After every row comes roughly how far along a hidden order it lies, from 0 to 15.
In the rows, zero is written as 128.
[152 187 140 185 103 114 133 130 132 151 102 112  83 140 125 161 119 123
 150 106 163 119 107 121  40  58 149  95 119  97 132 136 133 149 139 122
 123 100  87 120 135 150] : 10
[144 181 124 192 122 112 150 129  77 133 111 109  55 179 150 152 143 120
 169 101 121 119 111 124  58   1 138 113 115  95 104  75 128 122 156 128
 157 186 167 167 139 153] : 9
[126  85 131 120 145 137 129 135 173 148 120 131 189 103 133 115 135 131
 115 131 136 135 134 130 173 232 133 144 146 141 142 124 127 127 117 109
 105 108 101 114 127 134] : 4
[133 119 135 130 176 144 153 143 178 138 101 120 161 128 143 132 141 129
 139 107 134 106 136 129 141 167 152 133 145 144 132 112 127 130 143 104
 116 117 110 123 124 148] : 7
[167 183 153 137 156 147 136 139 140 137 128  97 105 137 152 255 108 127
 151  94 134 106 109 128  79 124 141  96 117 126 156 210 131 144 145 132
 119 125  66 151 132 132] : 15
[ 98  92 111 146 129 106 144 124 136 136 111 153 145 113 107  28 158 125
 123 145 157 129 130 125 157  77 148 148 161 117 123  67 131 107 108 106
 115 111 175  94 114 137] : 0
[154  91 143  63 139 164 101 138 172 162 165 116 197 113 152 185 102 135
  99 136  78 178 139 127 211 255  76 137 119 171 142 167 115 123 119 136
 121 128  53 153 150 115] : 9
[115  85 134 100 176 142 139 131 181 138 115 140 201  81 123 113 134 131
 105 126 137 118 133 137 187 219 151 143 169 148 147 163 130 133 111  97
  99  87 106  99 114 130] : 2
[162 128 149 102 139 140 107 130 152 143 134 116 133 121 139 195 112 131
 122 120 119 132 128 126 116 255 101 117 112 144 149 166 128 152 129 123
 123 112  51 135 137 124] : 8
[117  79 114 118 117 121 119 124 134 140 139 145 176 108 122  71 145 128
 106 152 121 157 131 127 177 156 111 143 144 130 133  86 127 102 106 116
 119 128 145 121 131 123] : 2
[139 120 130 141 143 128 127 131 146 144 119 129 149 118 123 149 133 128
 129 125 146 125 119 125  98 166 135 120 141 122 138 120 133 133 125 106
 106  88 112 107 123 134] : 5
[146 146 121 176  92 109 122 120  85 150 131 123  83 139 114 136 125 124
 134 136 134 150 104 120  38  87 107 112 116  97 117 113 134 142 121 123
 138 118 136 124 128 129] : 5
[136  91 140  62 166 166 115 132 172 149 149 121 211 103 150 160 111 135
 103 129  82 145 141 137 238 255 100 157 140 176 141 204 121 136 121 119
 119 144  77 146 131 118] : 5
[101 117 110 172 128 104 149 124 108 135 104 145 119 129 113  46 161 124
 142 135 163 118 123 125  98   1 154 138 146 106 110  55 134 118 122 110
 124 125 198 106 113 143] : 1
[168 142 137 114 144 142 124 131 109 131 140 111 114 156 159 192 129 128
 142 112 103 127 132 128 117 151 103 122 103 142 133 127 124 122 143 131
 149 176  99 171 145 130] : 9
[145 111 137 108 147 142 120 135 168 144 125 122 169 122 144 142 129 131
 121 121 120 138 136 127 163 238 113 135 127 146 137 125 124 130 129 118
 120 127  85 135 138 134] : 6
[124 111 135 111 207 165 172 160 200 156 105 111 205 122 140 171 128 129
 141  98 124 105 132 129 187 205 166 131 164 166 136 168 124 113 146 109
 112 112  88 116 115 151] : 10
[111  88 113 132 115 123 127 125 149 145 121 148 169 101 106  67 143 127
 112 150 151 144 127 125 150 167 141 138 152 126 137 100 131 113 108 110
 105  93 137  93 118 131] : 1
[156 147 128 135 152 134 134 130  91 125 128 115  94 172 163 170 146 126
 152 105  91 122 131 128 110  51 114 128 109 132 119  90 124 114 150 129
 159 197 137 177 143 137] : 8
[161 126 133 112 116 133 100 126 112 142 149 120 115 136 144 171 121 130
 121 134 104 155 127 124 119 213  80 124 100 137 135 126 126 133 127 133
 138 140  93 155 144 121] : 6
[148 131 145 115 177 149 141 143 172 135 108 114 155 127 141 180 131 129
 142  92 139  95 126 128 106 212 152 121 136 148 143 154 129 129 143 112
 116 110  75 127 124 143] : 9
[135 150 123 202  90  95 134 121  90 152 108 124  72 137 106  94 134 122
 145 134 164 132 105 117  14  44 132 100 120  83 111  85 135 147 124 122
 133 100 150 111 122 138] : 5
[118 120 115 158 107 111 123 116 101 138 122 143 115 123 117  65 144 126
 123 144 144 138 122 124  86  57 126 133 131 107 113  94 132 132 116 116
 129 122 178 111 118 130] : 1
[167 167 147 143 146 139 133 133 122 141 129 103 102 149 155 232 119 127
 146 101 115 113 115 129  73 131 125 107 112 118 143 169 127 143 145 130
 138 146  84 162 137 135] : 13
[168 158 139 152 129 126 119 128 123 146 120 112  95 136 139 186 118 126
 141 112 125 124 116 126  69 134 122 111 113 117 136 149 130 151 136 122
 133 126  92 137 136 135] : 8
[132  92 141  96 162 148 127 131 192 145 122 130 209  91 137 128 123 133
 109 128 122 126 139 136 209 255 127 151 150 165 143 201 127 139 124 107
 105  92  77 115 124 127] : 4
[123 132 120 161  96  99 113 111  96 137 120 141  99 124 105  72 139 127
 123 147 147 136 118 125  68  66 121 127 126 101 112 113 135 149 115 119
 131 112 169 110 115 125] : 0
[151 151 147 149 168 135 144 138 155 138 100 111 110 136 137 192 128 126
 151  96 141  89 120 129  78 138 155 111 129 125 143 158 132 152 146 110
 124 101  76 123 119 145] : 8
[137 141 120 182 113 102 129 121 102 135 105 135  90 131 108 107 140 124
 138 132 156 122 110 123  39  53 136 116 130  99 115 115 139 149 122 111
 128 101 155 105 110 135] : 3
[125  80 132  95 142 135 119 127 166 143 132 139 200  89 125 113 129 132
 102 143 126 144 134 133 198 243 125 149 154 146 145 147 127 126 106 105
 104 105  98 109 123 124] : 2
[151 198 133 186 106 112 133 129 114 140 110 107  67 160 140 157 125 122
 157 103 149 124 111 120  38   1 144 101 106  98 123 108 130 135 148 134
 136 149 106 155 149 148] : 13
[155 154 130 158 108 117 112 125  98 148 131 117  91 142 131 182 124 125
 140 121 119 139 111 123  68 102 112 108 112 107 129 134 130 142 130 128
 139 132 116 140 137 133] : 7
[107  84 122 105 161 138 130 128 145 130 128 144 185 107 134 107 147 129
 113 133 112 125 135 138 200 149 138 154 162 149 133 127 127 112 114 103
 120 135 157 116 117 130] : 1
[113  88 120 124 153 134 149 130 147 131 119 140 180 115 133  96 152 127
 124 129 126 122 132 136 173 115 148 151 163 136 129 102 127 105 123 105
 117 135 151 118 122 137] : 2
[142 121 126 138 109 119 106 122 111 145 135 127 110 122 118 149 129 128
 124 139 130 150 114 122 102 172  99 119 123 121 135 124 132 135 116 116
 125 110 119 120 130 125] : 4
[116 112 127 135 149 132 140 136 166 144 109 134 172 104 123 110 143 128
 129 129 147 125 127 127 132 173 150 132 160 127 137 105 131 121 121 104
 106  95 117 103 121 140] : 4
[145  99 134  93 152 150 121 136 169 154 140 121 186 122 154 127 125 132
 112 125 102 147 136 130 196 250 105 144 128 157 133 123 119 120 126 126
 124 145  88 148 142 129] : 7
[114 117 118 170 146 120 152 133 129 136 100 136 140 127 119 106 154 124
 141 122 153 113 118 126  94  54 162 125 154 113 125  84 135 116 128 104
 116 108 161 105 114 147] : 4
[140 147 124 181 113 110 123 125  94 145 116 123  91 143 121 144 133 124
 144 126 139 130 106 122  46  59 126 105 127 101 122 105 135 138 128 115
 133 115 145 120 124 138] : 5
[167 189 144 166 138 129 142 133 113 133 117 100  92 152 153 215 123 124
 159  95 137 106 112 130  67   2 150 102 112 112 129 149 130 142 153 130
 135 153  95 163 140 144] : 15
[100  82 118 136 135 121 145 126 166 140 105 148 173  99  98  54 156 126
 118 142 167 122 130 126 142 153 158 142 167 127 140 104 133 116 109  99
 100  76 143  75 107 137] : 0
[164 180 141 158 108 121 119 124 113 147 126 105  61 151 149 194 113 125
 144 110 125 135 115 125  73  94 118 104 103 112 129 136 127 150 141 136
 140 144  88 158 146 133] : 11
[168 177 144 154 142 131 134 132 113 138 124 103  87 156 155 225 121 125
 154  99 114 114 116 128  78  76 131 106 111 120 133 150 126 144 148 129
 142 151  96 165 139 140] : 12
[132 123 128 151 136 124 130 131 139 144 109 130 130 115 116 141 134 127
 133 125 153 121 114 124  72 145 144 115 142 118 138 127 137 138 122 105
 112  82 121 102 117 137] : 4
[143 109 138  87 190 161 142 152 185 148 127 111 183 123 145 187 116 131
 131 109 114 125 133 127 173 255 137 128 141 165 142 163 124 117 137 119
 115 117  70 131 130 136] : 10
